Moves between elements:
zof: pu>bam, sa>pum, te>vev, za>guf, ke>mef, ra>zum
zov: pu>did, sa>rov, te>fud, za>sut, ke>vev, ra>kur
kur: pu>tem, sa>tur, te>dup, za>zud, ke>rad, ra>tuv
pek: pu>bom, sa>kof, te>niz, za>nis, ke>mam, ra>peg
kip: pu>bot, sa>vil, te>tar, za>mek, ke>kop, ra>nuf
bom: pu>lef, sa>nir, te>kon, za>fip, ke>vil, ra>mef
vuf: pu>bop, sa>bog, te>poz, za>doz, ke>ped, ra>moz
mam: pu>vil, sa>mek, te>bom, za>nuf, ke>sop, ra>tar
feg: pu>gug, sa>mub, te>ris, za>viv, ke>fem, ra>ped
moz: pu>tok, sa>kod, te>kem, za>pud, ke>bep, ra>ret
fot: pu>vev, sa>keb, te>zov, za>vek, ke>zof, ra>sim
pez: pu>kop, sa>sop, te>kip, za>dib, ke>tol, ra>fof
gik: pu>guf, sa>zum, te>vek, za>vev, ke>rap, ra>keb
nup: pu>tar, sa>bom, te>peg, za>kof, ke>kip, ra>nis
div: pu>seb, sa>pez, te>pog, za>pef, ke>pud, ra>bos
bem: pu>pud, sa>ret, te>div, za>kem, ke>bog, ra>bul
pef: pu>sop, sa>dib, te>mam, za>fof, ke>mas, ra>kip
keb: pu>laf, sa>gom, te>rov, za>rad, ke>pum, ra>did
fud: pu>tur, sa>zud, te>zol, za>tuv, ke>did, ra>dup
bop: pu>naf, sa>mev, te>kod, za>tum, ke>rez, ra>tok
mas: pu>bul, sa>div, te>sop, za>goz, ke>poz, ra>kop
mef: pu>niz, sa>tob, te>bam, za>puz, ke>pek, ra>por
nis: pu>fip, sa>mef, te>tun, za>kon, ke>nuf, ra>rap
tur: pu>fem, sa>koz, te>feg, za>gez, ke>som, ra>diz
bot: pu>mam, sa>fes, te>pek, za>rul, ke>pef, ra>nup
nir: pu>nis, sa>peg, te>puz, za>niz, ke>rul, ra>tob
bos: pu>dib, sa>fof, te>fes, za>kip, ke>las, ra>mam
fol: pu>viv, sa>ped, te>nat, za>ris, ke>gez, ra>gad
pum: pu>gik, sa>lik, te>laf, za>fot, ke>tob, ra>kaz
laf: pu>vek, sa>sim, te>sul, za>zov, ke>gik, ra>som
gug: pu>sis, sa>fol, te>lub, za>mig, ke>zud, ra>rez
tuv: pu>gez, sa>diz, te>fol, za>feg, ke>bef, ra>sis
kon: pu>tob, sa>puz, te>pum, za>por, ke>lef, ra>bam
rul: pu>nuf, sa>tar, te>nis, za>bom, ke>fof, ra>kof
kod: pu>bem, sa>fuf, te>las, za>tol, ke>naf, ra>mas
bul: pu>las, sa>seb, te>bos, za>pez, ke>kod, ra>pef
rad: pu>zov, sa>som, te>tem, za>sul, ke>fot, ra>bef
bef: pu>kur, sa>fud, te>gez, za>fem, ke>sim, ra>koz
zol: pu>feg, sa>sis, te>rez, za>fol, ke>tur, ra>mig
ler: pu>kip, sa>mam, te>nup, za>fes, ke>pez, ra>rul
zud: pu>koz, sa>gez, te>sis, za>diz, ke>sul, ra>feg
tob: pu>rap, sa>tun, te>gik, za>zof, ke>kof, ra>nes
dib: pu>pog, sa>ler, te>mek, za>bot, ke>div, ra>vil
rap: pu>puz, sa>por, te>guf, za>bam, ke>nir, ra>pum
koz: pu>tuv, sa>dup, te>mub, za>zol, ke>sut, ra>gug
bog: pu>mev, sa>tum, te>pud, za>tok, ke>lub, ra>kod
lef: pu>kof, sa>nis, te>tob, za>peg, ke>fes, ra>niz
sul: pu>sut, sa>kur, te>koz, za>fud, ke>vek, ra>fem
vek: pu>gom, sa>rad, te>sut, za>did, ke>guf, ra>rov
zum: pu>fot, sa>kaz, te>rad, za>laf, ke>por, ra>gom
mig: pu>ped, sa>ris, te>vuf, za>gad, ke>diz, ra>nat
puz: pu>tun, sa>zof, te>lik, za>nes, ke>nis, ra>gik
sop: pu>bos, sa>pog, te>vil, za>ler, ke>bul, ra>bot
sis: pu>mub, sa>viv, te>gad, za>ped, ke>koz, ra>ris
rov: pu>sul, sa>bef, te>zud, za>tem, ke>laf, ra>tur
pud: pu>fuf, sa>tol, te>seb, za>mas, ke>mev, ra>las
mev: pu>doz, sa>moz, te>fuf, za>poz, ke>gad, ra>bem
las: pu>div, sa>goz, te>dib, za>kop, ke>bem, ra>sop
tum: pu>moz, sa>poz, te>tol, za>bem, ke>nat, ra>fuf
kaz: pu>keb, sa>vek, te>som, za>sim, ke>nes, ra>zov
naf: pu>bog, sa>doz, te>bem, za>moz, ke>ris, ra>poz
sut: pu>bef, sa>tem, te>tuv, za>tur, ke>gom, ra>zud
viv: pu>mig, sa>rez, te>bep, za>lub, ke>dup, ra>bar
pog: pu>fof, sa>kip, te>rul, za>mam, ke>seb, ra>fes
dup: pu>diz, sa>feg, te>mig, za>sis, ke>tem, ra>fol
diz: pu>zol, sa>gug, te>ped, za>mub, ke>fud, ra>viv
tol: pu>kem, sa>bul, te>kop, za>div, ke>moz, ra>goz
fes: pu>mek, sa>nuf, te>kof, za>tar, ke>dib, ra>bom
poz: pu>kod, sa>pud, te>bul, za>ret, ke>bop, ra>kem
doz: pu>tum, sa>tok, te>ret, za>kod, ke>bar, ra>pud
gom: pu>sim, sa>zov, te>bef, za>som, ke>lik, ra>sul
bar: pu>nat, sa>vuf, te>tum, za>naf, ke>fol, ra>mev
peg: pu>mef, sa>kon, te>zof, za>rap, ke>tar, ra>tun
nat: pu>bep, sa>bop, te>moz, za>bog, ke>viv, ra>doz
goz: pu>pez, sa>pef, te>ler, za>bos, ke>ret, ra>pog
nes: pu>pum, sa>guf, te>keb, za>zum, ke>kon, ra>vev
por: pu>zof, sa>nes, te>fot, za>gik, ke>peg, ra>lik
kof: pu>nir, sa>fip, te>rap, za>mef, ke>mek, ra>kon
fof: pu>ler, sa>bot, te>nuf, za>vil, ke>goz, ra>mek
ped: pu>rez, sa>lub, te>bop, za>bar, ke>zol, ra>bep
gad: pu>bar, sa>bep, te>doz, za>bop, ke>mub, ra>bog
gez: pu>dup, sa>zol, te>viv, za>gug, ke>kur, ra>mub
kem: pu>mas, sa>las, te>pef, za>seb, ke>tok, ra>pez
fem: pu>zud, sa>tuv, te>gug, za>dup, ke>rov, ra>zol
mek: pu>rul, sa>nup, te>nir, za>pek, ke>pog, ra>lef
som: pu>rov, sa>sut, te>fem, za>kur, ke>keb, ra>fud
mub: pu>fol, sa>mig, te>bar, za>rez, ke>tuv, ra>lub
fuf: pu>ret, sa>kem, te>goz, za>bul, ke>doz, ra>div
guf: pu>lik, sa>fot, te>gom, za>kaz, ke>puz, ra>laf
rez: pu>ris, sa>gad, te>naf, za>nat, ke>feg, ra>vuf
seb: pu>goz, sa>kop, te>fof, za>sop, ke>fuf, ra>dib
bam: pu>nes, sa>gik, te>kaz, za>lik, ke>niz, ra>fot
did: pu>som, sa>sul, te>tur, za>bef, ke>kaz, ra>tem
vil: pu>fes, sa>rul, te>lef, za>nup, ke>bos, ra>pek
lub: pu>gad, sa>nat, te>mev, za>vuf, ke>sis, ra>naf
vev: pu>kaz, sa>laf, te>did, za>gom, ke>bam, ra>rad
tem: pu>fud, sa>fem, te>diz, za>koz, ke>zov, ra>gez
niz: pu>kon, sa>rap, te>nes, za>tun, ke>bom, ra>zof
tun: pu>por, sa>bam, te>zum, za>pum, ke>fip, ra>guf
ris: pu>lub, sa>bar, te>bog, za>bep, ke>gug, ra>bop
bep: pu>vuf, sa>naf, te>tok, za>mev, ke>mig, ra>tum
kop: pu>pef, sa>bos, te>bot, za>pog, ke>kem, ra>ler
nuf: pu>nup, sa>pek, te>fip, za>lef, ke>ler, ra>nir
tok: pu>poz, sa>bem, te>mas, za>fuf, ke>vuf, ra>tol
fip: pu>peg, sa>niz, te>por, za>tob, ke>nup, ra>puz
tar: pu>pek, sa>lef, te>mef, za>nir, ke>bot, ra>fip
lik: pu>zum, sa>vev, te>sim, za>keb, ke>tun, ra>vek
sim: pu>rad, sa>did, te>kur, za>rov, ke>zum, ra>sut
ret: pu>tol, sa>mas, te>pez, za>las, ke>tum, ra>seb

The rows follow the links: the fewer symbols apart two elements are, the more alike their rows tend to be.

Each row is also shifted at random along 8 hidden directions that mean nothing.

Some elements, each with a row of numbers:
nat
  1   -5  -17    3    5   -6  -18    1    0   -2   15   18    6   11  -13   15    3   12    0   -2   -3    1  -19   -9   11  -18   -5    3    2   11  -22   10   -1    1    6   10   -1    3
kod
 24    5   -6   17    3   -5   -7  -10   10   -5  -27  -15   -7   15    2    4   -6   -4    2   10    0    1    9   -3   11    1   14    5    5    6   -4    0    2   12   -1    9  -20    7
bog
  8    3  -11   25   14  -19    7   -3   13   11  -29  -26   -7   13    4    4   -9   -1   -6   15   -2    3    4    1   15   -1   25    5    3    2   -5    5   12   12    5   12  -24    5
viv
 -9   -3  -24    4    0    1  -18   12    5  -17    0  -10  -26    6    1    9    3    1  -46   13   15   12   20   14    7   12  -28   -6   -8   -5  -16   10  -11    7    7   10   -8    2
som
-20   -6   -9   -4    8   -4   11   14    5   11   11   -5  -12  -11    5   -3    7    5    8    3   13    9    1   13   -5   11  -22  -10   -1  -15   -4   10    1   -5    6   -1    8   -5
kaz
 16   -1    5    2    8   -7   19    2   22   23   26  -24    7    0   15   -1    3   -1    8    7    9    7   -5    6  -14   -2   16   -8   -1  -17   21    5   22   -9    6   -6    4  -13
vuf
 27    3  -16    4    6   -8   -7    6   -2  -10   -3  -14   -6   10   -3    6   -9  -11    8   10  -10    7    3    2   10   -3   10    3    3    4   22    7    0   -6    8    8   -9    0
pud
-10    5   -4    7   -1    2  -21   -6   -5  -19    1   -1   -4   12   -9    7   -7   -8  -19    0   -7   -5    7   -6   13   -3   -6   10   -3   12    7   -5   -7    0   -3    8  -10    7
rap
  6   -4   14   -1  -23   25  -21  -23   25  -19   -3    5    8   10   18    3   15    2   25   -1   19   -2   15   -2  -22    1    8   -6    7   -7   -6   -8    1    9   -9   -7    1   -3
ret
 34   12    0   14   16  -10   -2   -1   10   13   14  -28  -13   15   -5    6   -5    1  -19    9   12    2   -4   -5   13    7  -13    7   -5    2   -8   -1    9    3   -4    5  -16    7
bar
  5   -1  -17    7   12  -12    2    4   -3   -6  -19   -2  -11    3   -5   -5   -7  -11  -15    5   -8    8   20    6   12    3  -15    1   -4    2   25    7  -11   -2    7   10   -7    4
fot
-17  -10    7  -13    4   -1   21   -2   -7   14    0   35   16  -18   -3  -17    8    3   39  -19   -5   -1   -1   -1  -12   -5  -20   -6    2   -6   18    3   -9  -11    0   -6   23   -3
doz
-38    2  -14   13   -6   -5  -16    6  -13  -23  -27  -18   -5    6   -1   12  -18  -11    1   13  -22   -7   -3    1   19   -5   45   10    8   14    1   -2    4    5    5   10  -19    3
bom
-11    3   20   -8  -10   11   -1   -4   -9    4    7   13    8   -7   -4   -1    4   10  -10  -11    3  -12  -14   -9   -5    0   -1    3   -1    5  -27  -12    0    5  -12  -10    7    3
vil
 -1    4   22   10    4   -2   12  -24    5   14  -12   10   17    4   -3  -12   -1   -1   -8  -14   -5  -11    6  -13    0   -7    0   10   -4    6   12  -13    1    5  -11   -3   -3    7
mas
  4    3    5   19    0   -7   -8  -22    7   -2  -16   -2   23   19   -2    8  -10   -4   17   -1  -20  -11  -10  -17   10  -24   49   15    8   17   10   -6   13    6   -2    7  -16    4
gad
 15   -3  -19   -4    5   -7   -8   11  -10   -4    7   11    1    3  -12    9   -3    4   14    2  -10    5  -16   -3   11  -11    1    0    5    9   -7   11   -3   -5    8    8    1    0
koz
-24  -12  -18    9   -1   -8   -2    1   11   -3   -9    2    9    4    8    7    1    1   -5    6   -8    5    3    6   -1  -15   27   -4    2   -2    5   12    6    3   13    7   -4   -8
las
 -6   11    0  -12   -5    8  -12   15  -36  -18   -5    3  -17   -9  -18    2  -11   -4    9   -3   -9   -7  -11   -3   16   14  -14    8    3   14  -17  -10  -15   -3   -8   -1    0   11
nir
-41    6   20    2   -7    9   -2   -5    0   -1   14  -14    2   -3    5    0   -2   -3   -5   -4    3  -12   -4   -3   -4    6    9    5   -2   -1    0  -15    8   -1  -10   -8   -1    0
nuf
 -6    7   20    7   -2    3   12   -8    0   14  -21   -9   -6   -4    4   -8    0    6  -35   -1   10   -9    5   -2   -1   13    0    4   -5   -1  -29  -12    3   18  -12   -6   -7    7
diz
  2   -9  -19   -6    4   -9    1   12   -6   -2    9   12    7   -2   -4    4   -2   -2    3    0  -14    7   -6    3    2  -14    6   -4    0    1   17   13   -2  -11   14    6    7   -7
mek
 -1    7   20    9   -8   10    0  -20    8   -6  -23   -6    1    5    7   -9   -1   -7  -10   -2    4   -8   21   -3   -4    8    4    6   -2    1    6  -15   -2   12  -12   -4   -9    6
ped
-15   -7  -19    8   10  -12   -7    0    2   -1    5   11    7    7   -8    7   -1    2   18   -1  -10    3   -8   -3   10  -16    2    3    4    6    8   11    1   -6    9   11   -3    0
bop
 30    0  -14   13   14  -18    9    3    6   17  -23   -7   -8    7   -3    3   -2   11  -24   10    3    7   -4    0   12   -1    4    0   -1    4  -29   10    5   15    6   10  -14    5
kem
-17   -2    1   13    4   -1  -13  -21    1    1  -22   29    8    9  -14    2    5   15   23  -13    2  -10   -9  -17   13  -10  -14   10    8   16  -37   -4   -8   16   -9    8   -8   16
tur
-48  -10  -17    5   -4   -6   -4   10    2  -11   -2   -9    2   -1    9    8   -4   -5   -5    9  -12    3    2   10    1   -9   30   -3    2   -4   14    8    7   -4   13    5   -3   -9
gez
 -2   -7  -18   17   14  -17   14    4   22   16  -24  -20  -13    2   13   -1    3    5   13   15   13   13   10   13    2    7    5   -9    5  -14   -8   15   10   10   11    9  -12   -3
zol
 15   -9  -20    2    4   -9   -3    4   11    3    3    6    4    6    2    8    5    7    0    6    0   10   -4    3    0  -13    6   -7    2   -2   -6   16    4    1   12    7    0   -6
kip
  0    8   18    1    2    2    4  -10   -9    6   -5    4    7   -2   -8   -6   -4    0   30  -10   -5  -12  -11  -12    5    1    2   10    5    8   -2  -13    1   -1  -12   -4   -1    8
pez
  7   13   10    4   17   -4   -2   -2   -4   13   30   -9   -9    6  -15    0   -2    1    0   -7   10   -5  -11  -10   13    9  -40   10   -6    5   -3   -9    0   -7  -11    1   -3   11
bul
 -5    7    4   19    3    2  -22  -17   15   -7   13  -13   -3   23   -4   10   -1   -1  -25    3   10   -5    6  -10   10   -2   -9   11   -5    7   -3   -8    4    7   -8    7  -17    8
gom
-27  -10   -4  -16   -4   -3   17   19  -17   12   -5   18    5  -24    0   -2    3   14   18   -4   -7    0  -23    6   -6   -3   13   -9    6   -3  -28    7    1   -1    7   -6   16   -7
tun
  7    3   14  -16   -2    3   21   17  -12   20   10   -7   -7  -21    3   -5    3   11    1   -1   10   -1  -19    5   -9   15   -3   -7    0   -9  -30   -3    6   -1   -4  -13   12   -4
dib
-18   11   15   -3   -1    3   -6   -3  -23  -11   19    0   10    0  -13   -1  -15  -17  -11  -10  -22  -15   -6  -11   10   -6    6   16   -5   14   35  -16   -3  -15   -8   -3    2    4
peg
  9    5   21   -7    1   -1   25    2   -8   23   -5   -2    5  -15    2  -12   -1    5    4   -5    1   -6  -11   -1   -7    7    7   -1    0   -4  -10   -8    7    2   -7  -11    7   -1

The symbols that take the first to the second take the third to the fourth, perhaps in another order. What is the fourth?
Answer with the element's name.
 -4   -8    1    0   12   -7   18    1   16   28   22    5    2   -6    5   -6   13   13   -9   -5   18    7   -2    4  -11    1  -27  -10   -7  -15   -6    9    6   -3    3   -3   11   -6
to -28  -14  -16    4    9  -10    4    1   10   13    4   22    4   -2   -2    1   12   15   -9   -5    7    6   -1    3    0   -9  -20   -7   -3   -4  -16   14   -3    3    9    7    6   -2
as  29    9   20   -4   -3    7    3   -7   -3    8    2    0    3   -1   -3   -3    1    5   18   -5    7   -7  -11  -10   -3    6   -3    4    3    4  -16  -11    2    3  -12   -7    1    5
to niz

  2   -1   16  -14  -16   13    7   -4   -9   -4  -13   16   11  -12    5   -9    3    1    5   -8   -5   -6    2   -1  -14    0   13   -3    1   -1   -2   -8   -5    2   -5  -11   12   -3
to -21  -10  -22   11   -5    8  -32   -8   26  -27    3    0  -12   17    9   11   11   -2   -4    9   18   11   28    9   -3    1  -23   -7    0   -7    5   10   -9    4    7   11   -8   -1
as  -1   -4  -21  -12    3    0  -10   20   -7  -13   27    0  -11   -3   -5    7    0   -5    5    5   -1   11   -1    9    2    2  -19   -7   -2   -5   17   12   -7  -17   11    4    9   -6
to goz

  9    6  -15    2    5   -9   -5   19  -13   -5   -3  -18  -20    2   -7    8  -10   -2  -44   13   -4    4   -2    5   16    8    0    3   -6    6  -17    4   -2    4    5    7  -11    4
to -10  -12  -18   10   18  -22   13    3    5   28   -7   21    7    0   -9    3    6   22  -23   -3    0    5  -14   -3    9  -16   -8   -2   -3    3  -33   17    2   10   10   10    0    2
as  -7   -7   -5   -6    0    4    0    3   12   -2   21    2   -1   -3    8   -2    9   -1   10    0   11    9   10    8  -13    2  -18  -10   -2  -14   18    7   -1   -9    5   -2   10   -8
to bam

  6   15    7   -4   -2    2   -3   10  -23   -9    2  -21  -10   -2   -9    2  -16  -10   -6    4  -11   -8  -10   -3   13   10   11   10    0   10    2  -12    0   -5   -7   -2   -7    5
to   3   14   10   -3    8   -3    7   10  -24    5    3  -13  -14   -7  -13   -5  -12   -5  -12   -2   -5   -7   -8   -3   15   15  -16   10   -4    7   -3  -11   -4   -5   -9   -3   -3    9
as -36    2   11   -5   -3   10    2    8    2    7   22  -14  -13  -11    6   -1    7    7   14    0   21   -3   -8    7   -7   19  -18   -5    0  -12  -21   -7    5   -2   -8   -9    6   -1
to zof

 14   -1  -19    3   12  -10   -7    8    8   -4   23  -12   -7   10   -2    6   -3   -9   -9    8   -1   12    8    5    6   -3  -14   -2   -5   -4   31   11    0  -13   11    9   -3   -4
to  30   -5  -11   19    6   -7  -10  -25   21   -5  -24   13   11   23   -1    2    3   -2    6    0   -3    4   17   -9    5  -17    3    4    3    8   14    7   -3   10    3   13  -14    5
as -29    2   10  -14   -9   11    3   16  -11    2   17   -9  -10  -17    5    1    3    6    6    1   11   -4  -14    7   -8   16   -4   -6    1   -8  -24   -6    3   -3   -5  -11   10   -4
to vek

  2    1   10  -17  -12   13   -1   12   -3    1   29   -3   -4   -9    5    3    8    7  -28    0   13    1   -7    5  -15    8   -9   -8   -7   -9  -19   -3    2   -2   -3  -12   13   -7
to -50   -8   -8  -16   -7    6   -3   20  -16   -9   22   10   -2  -17   -1    3    2    2    8   -3   -4    0  -11    9   -5    1   -4   -7    0   -5   -1    4   -4  -13    6   -4   16   -8
as  52    5   -1    6   10   -9    6   -6   -1   12  -26    3   -1    6   -8   -1   -3    7   41    1   -1    1  -12   -9   10   -1    4    4   11    9  -20    2    1    9   -3    5  -10   10
to dib

 -6    1   13  -16  -12   13   10    9  -12    1  -15    2  -10  -20    5   -9    4    6   24   -2   10   -3   -4    7  -11   20   -4   -7    6   -7  -27   -7   -5    5   -8  -12    9    0
to   9  -11   -2   -8   -6    0   11   -1    7    6   -3   16   16   -6    9   -3    7    4    0   -3   -4    5    2    3  -16  -13   17  -10    0   -7    8    8    3   -1    8   -4   12  -11
as   8   -9    1   -3   -6   12    1  -14   22   -8  -15   13   -1   -1   15  -13   15   -4   32   -3   17   10   33    9  -20    9  -24  -13    3  -17   21    4  -11    1    0   -3    8   -4
to zud

  4   -4  -16   13   -1   -5  -12   -1    5   -4  -35    1  -11    9   -1   11    2   15  -17   11    7    3    0    0   12    0    8    0    5    8  -51    7   -2   25    3   10  -17    8
to  -6    3   11   21    5   -5    2  -27   10    7  -31    7   12   12   -3   -5   -2    1   -2   -7   -4  -11    8  -14    9   -8    9   12    2   11   -4   -9    1   16   -9    5  -15   11
as   0    1  -19   -2   13  -11    0   18  -13   -5    4   -6  -15   -3  -10    0   -8   -9    9    5   -8    8    2    7   14    6  -19    0   -1    1   19    9   -8  -12    8    8   -1    2
to tol

-18  -10  -17   -4    9  -20   10   16  -16   11   21   16   27   -5  -10    9   -9    2    4   -5  -34   -1  -33   -5    7  -34   39    3    1   10   20   13   11  -18   18    5   10  -11
to -16   -7  -11   12    9  -12   -5  -14   -2    1  -17   32   14    9  -15    0    0    4  -21  -11  -14   -4    4  -11   14  -21   -9    8   -4   15    0    5  -11    7    3   13   -4    8
as  -7    5   16  -11   -7    9   18    9  -13    5  -18   -9  -15  -19    7  -14   -1   -1  -15    0    8   -3   10   10   -8   25  -10   -4   -4   -9  -13  -10   -6    6   -8  -12    6    2
to vek

 -2   -3  -19    1   10   -8  -13    8   -2   -5   29    4    2    8  -11   11   -2   -2   19    1   -7    5  -13   -3   10  -13   -8    2    2    5   15   11    1  -15    9    9    1   -2
to  45   19    4   -9    8    8  -15   12   -9   -7   37  -24  -28    5  -12    5   -4   -6   10    6   17    4   -7   -1   10   25  -46    4   -2    0   -2   -7   -5  -12  -10   -2   -2    8
as   4    7   19   13    1   -2    2  -21    6    5   -4   -4   16   11   -1   -3   -6   -6  -20   -6   -9  -12    3  -13    3  -10   18   13   -4    9   15  -13    7    4   -9   -1   -9    5
to por

 -4    6  -11   13    8  -10   -4    4   -5   -8  -20  -24  -11    6   -2    4  -14  -11   31   12  -10    0   -1    2   18    5   20    8    9    6   12    0    4   -1    3    9  -17    6
to -39    8    3    4   15   -4   -9    2  -17    5   26    9  -10    0  -24    2   -2    6  -20  -13    5  -10  -13  -11   21    7  -51   13   -9   11  -17   -8  -11   -4  -11    4    0   14
as  13    4  -11   -1   -9    9  -33    5   -4  -21    7    0  -13   13   -9   18    1    9  -25    7    8    0   -8   -4   10    1   -9    3    0   11  -41    0   -6   10   -2    6  -10    7
to seb

  2    8   22    7    2    1   13  -15    3    9  -17  -10    5   -1    4  -11   -4   -6   33   -5    0   -9    3   -6   -1    7    9    7    6    0   12  -13    5    2  -12   -5   -5    5
to -25   -1   -1  -13    2    1   13   25   -7   10   21  -13  -21  -19    5   -3    5    5  -30    5   15    6    0   16   -7   21  -27  -11   -9  -16  -15    3    0   -5    2   -7   11   -6
as -13   -3    4  -17  -11   11   -3   11   -6   -9   30    1    5   -9    5    2    3   -4    8   -2   -1    1   -6    5  -14   -1    5   -6   -1   -7   15   -1    2  -15    2   -9   15  -11
to sis

  9   -6  -18   12    7   -8  -11   -7   15   -6   -3    3    4   15    0    7    1   -3   21    5   -3    7    6   -1    6  -13    4    0    5    2   17   11    1   -2    9   12   -8   -1
to -14   11    7   15   -3   -2   -8   -7   -4  -11   -9  -25   -1   11    0    4  -15  -14  -41    7  -13  -10    8   -4   13    0   27   14   -6   10   15  -12    6    5   -5    3  -18    5
as   7    7   -6    0    7   -7    5   10  -23   -3  -29   -3  -16   -6  -12   -5  -12   -5    4    2  -10   -1    1    1   18   12   -9    6    3    9   -7   -2  -12    3   -2    5   -7   11
to nuf

 -4   -5  -20    2    9  -13    1   15    0    3   11   -7   -5    1   -2    7   -3    0  -13    8   -5    8   -6    6    7   -6    3   -3   -2   -2    5   13    4   -6   13    7   -1   -5
to  18   14    6    1   16  -12    7    9  -16   17   25  -18   -3    1  -15    3  -13   -2  -11   -1   -8   -6  -24   -9   17    2   -4   12   -5    9    2   -6    8  -10   -4    0   -4    5
as  -9    5   10    3  -11   10  -11  -13  -10  -14  -26   14    0    3   -6   -3   -3    0  -27   -7   -4  -11   11   -8    6    2   -3    9   -3   13  -16  -12  -13   14  -11    0   -6   11
to bam

 -4  -12  -18  -13   -6    0    0   15   -9   -6  -10   21   -1  -11    0    2    6    8   -4    1   -4    8   -1    9   -5   -4   -1  -11    1   -2  -16   13  -10    1   11    2   11   -5
to   6  -10  -20   -4   -1    0   -9   13   11    2    9    2  -14    0    4   11   13   19  -13   10   21   13   -5    9   -4    4  -17  -13    0   -9  -43   16    0    9    9    3    2   -4
as -13    0  -13   16    4    0  -27  -10   14  -17    8   -2  -10   21   -5   11    2   -1  -48    4   10    2   19   -2   11   -2  -28    5  -10    5   -3    2   -8    8    0   12  -14    7
to tum

 14   -2  -18   -1    3   -5   -8    5  -10  -14  -14    7    1    4   -8    4   -7   -7   41    3  -17    4   -4   -2   11   -9   12    2   10    9   16    8   -6   -7    8    9   -3    1
to -16    0   -8   17   11   -8  -13  -11    6   -1   -3    6   -1   14  -10    5   -1    2   -2   -3    0   -3    3   -8   16   -6  -16    9   -1    9   -3    1   -4    4   -2   12  -12   10
as -22  -10  -17   23   19  -24   17   -8   17   18  -31    2    3    5    4   -6    0    2   -9    3   -5    6   15    4    8   -9    5    0   -1   -3   11   13    3    9   11   13  -11    1
to gad

